Small tables with named rows and columns. After each table, cells are looked up by row and column.

kepasa
|  | lanifot | meli | gemag |
|---|---|---|---|
| zusa | 24.27 | 86.96 | 24.27 |
| rezim | 26.61 | 61.28 | 26.61 |
| tun | 50.06 | 34.03 | 50.06 |
| bur | 12.56 | 3.26 | 12.56 |
| bib | 20.87 | 39.01 | 20.87 |
| dutabef | 39.69 | 30.30 | 39.69 |
| nozato | 18.54 | 43.19 | 18.54 |

bur, gemag: 12.56
dutabef, meli: 30.30
bur, meli: 3.26
bib, gemag: 20.87
rezim, lanifot: 26.61
bur, lanifot: 12.56
bib, lanifot: 20.87
dutabef, gemag: 39.69
nozato, gemag: 18.54
tun, meli: 34.03
nozato, meli: 43.19
zusa, gemag: 24.27
rezim, gemag: 26.61
rezim, meli: 61.28
tun, lanifot: 50.06
zusa, meli: 86.96
tun, gemag: 50.06
dutabef, lanifot: 39.69
Which row has the largest lanifot? tun

noboved =
cols = bubaso, kufef, pivelib, tiza, tez, nado, liv, bolone
tufek: [-11091, -15792, -10499, 54000, -14469, -17881, -24694, 27231]
sapa: [15830, -7684, 21608, -12413, -25134, 17229, -1902, -32959]
rorasop: [9990, -5655, 16256, -50151, -3426, 13248, 10698, -41719]
fozinil: [-5017, -12819, 3653, -23920, 7324, -6279, -2340, -11771]
boza: [6909, -8320, 8893, 28966, -24412, 7775, -10832, -14660]
disif: [-790, -13873, 2030, 42727, -23101, -5101, -20763, 9014]
fim: [-6667, -8586, -4491, -10053, 6023, -6392, -93, -10438]
fuf: [11458, -7256, 12719, 13273, -28306, 11772, -7064, -19896]
karezan: [16649, -7036, 21815, -16370, -25464, 18124, -403, -34536]

nado of disif is -5101
bolone of tufek is 27231
tiza of fozinil is -23920
bubaso of rorasop is 9990
liv of sapa is -1902
pivelib of fozinil is 3653
nado of fozinil is -6279
kufef of rorasop is -5655
tez of fim is 6023
kufef of fim is -8586
tiza of karezan is -16370
bolone of fuf is -19896
tiza of disif is 42727
nado of sapa is 17229
bolone of fozinil is -11771
kufef of karezan is -7036
Row with the largest pivelib: karezan

vepeli =
columns: kam, zefip, gof
nik: [298, 401, 370]
pimudin: [361, 259, 778]
datudef: [290, 273, 620]
fimebat: [254, 222, 159]
buges: [264, 286, 173]

What is the gof of nik in vepeli?
370
What is the gof of buges in vepeli?
173
What is the zefip of pimudin in vepeli?
259
What is the kam of pimudin in vepeli?
361
What is the gof of pimudin in vepeli?
778
What is the zefip of buges in vepeli?
286
What is the kam of datudef in vepeli?
290
What is the zefip of nik in vepeli?
401
What is the gof of fimebat in vepeli?
159
What is the gof of datudef in vepeli?
620
What is the zefip of datudef in vepeli?
273
Which row has the largest gof? pimudin

retuzi
|  | fut | bug | kotuz | visimep | rasopo |
|---|---|---|---|---|---|
| nik | 34826 | 46264 | 35133 | 41387 | 31639 |
| vod | 65370 | 42944 | 36740 | 50854 | 79169 |
| vesem | 28927 | 52379 | 66529 | 47316 | 75450 |
| volap | 86224 | 55771 | 52483 | 71420 | 64670 |
| lapotip | 64764 | 64492 | 68920 | 60185 | 33964 |
| zulilal | 88338 | 61597 | 59088 | 44473 | 43634 |
| lam | 51725 | 46777 | 61331 | 63643 | 66763 |
| nari | 61714 | 39923 | 52942 | 39768 | 78371 |
| saka | 16263 | 57335 | 40446 | 53352 | 53808 |
| doro | 57787 | 58899 | 28450 | 48144 | 52443 |

What is the visimep of lam in retuzi?
63643
What is the kotuz of saka in retuzi?
40446
What is the visimep of nik in retuzi?
41387
What is the bug of saka in retuzi?
57335
What is the fut of lam in retuzi?
51725
What is the bug of volap in retuzi?
55771
What is the kotuz of lam in retuzi?
61331
What is the rasopo of saka in retuzi?
53808
What is the kotuz of vesem in retuzi?
66529
What is the visimep of zulilal in retuzi?
44473
What is the visimep of doro in retuzi?
48144
What is the rasopo of lam in retuzi?
66763
What is the bug of vod in retuzi?
42944
What is the visimep of volap in retuzi?
71420
What is the bug of nari in retuzi?
39923
What is the rasopo of vesem in retuzi?
75450
What is the kotuz of zulilal in retuzi?
59088
What is the rasopo of zulilal in retuzi?
43634
Which row has the largest bug? lapotip

dos:
|  | zufomuk | til | mil | resulaz | pemili |
|---|---|---|---|---|---|
| ligateb | 207 | 195 | 192 | 203 | 207 |
| dimuti | 168 | 196 | 197 | 194 | 197 |
| lebo | 206 | 196 | 194 | 198 | 214 |
| rutulat | 232 | 196 | 196 | 197 | 201 |
| fon | 205 | 196 | 189 | 198 | 223 |
| gev | 254 | 195 | 196 | 197 | 188 |
| bim | 217 | 194 | 193 | 205 | 192 |
| sev | 213 | 197 | 193 | 194 | 213 |
| mizeke | 14 | 196 | 192 | 188 | 194 |

What is the pemili of ligateb in dos? 207
What is the resulaz of sev in dos? 194
What is the mil of gev in dos? 196
What is the zufomuk of mizeke in dos? 14
What is the resulaz of bim in dos? 205
What is the til of dimuti in dos? 196
What is the resulaz of mizeke in dos? 188
What is the til of bim in dos? 194
What is the mil of mizeke in dos? 192
What is the pemili of lebo in dos? 214
What is the pemili of rutulat in dos? 201
What is the resulaz of fon in dos? 198
What is the mil of lebo in dos? 194
What is the mil of sev in dos? 193
What is the mil of ligateb in dos? 192
Which row has the largest til? sev

buni =
,sinana,vel,dodiz,nagiril,rin,maza,tonot,zeraf,fepebor,voro
baromad,4.479,5.166,5.651,2.427,5.760,2.554,3.619,4.800,2.844,5.327
mudedeb,7.535,3.936,6.610,6.387,5.631,7.036,7.880,1.699,4.337,2.675
daso,5.867,3.289,2.177,7.094,2.341,6.707,4.926,7.806,2.939,5.364
povos,2.451,6.604,6.850,5.476,5.632,4.846,5.092,5.024,4.772,7.550
rizutu,7.011,6.279,5.987,3.384,4.548,5.578,3.581,4.053,6.234,7.987
fizinum,3.452,4.335,5.141,3.127,7.123,5.758,5.525,6.189,6.162,7.455
dit,1.890,7.897,4.446,2.701,6.169,6.557,2.981,3.321,7.928,2.204
kib,6.129,5.733,4.423,3.050,7.153,3.251,4.471,7.144,7.087,4.047
taf,3.175,6.670,5.034,3.580,6.433,3.414,6.713,5.417,6.289,7.032
zab,5.737,7.052,4.175,6.732,6.506,2.342,4.518,4.547,6.727,6.854
zuz,3.937,5.274,7.169,6.011,4.205,4.543,4.603,6.694,7.346,5.683
gagip,5.571,5.442,7.135,4.773,7.121,3.728,1.875,6.688,5.872,6.468

What is the fepebor of zuz in buni?
7.346
What is the voro of taf in buni?
7.032
What is the zeraf of mudedeb in buni?
1.699
What is the maza of fizinum in buni?
5.758
What is the dodiz of baromad in buni?
5.651
What is the fepebor of daso in buni?
2.939
What is the zeraf of daso in buni?
7.806
What is the vel of dit in buni?
7.897
What is the voro of rizutu in buni?
7.987
What is the rin of dit in buni?
6.169
What is the sinana of povos in buni?
2.451

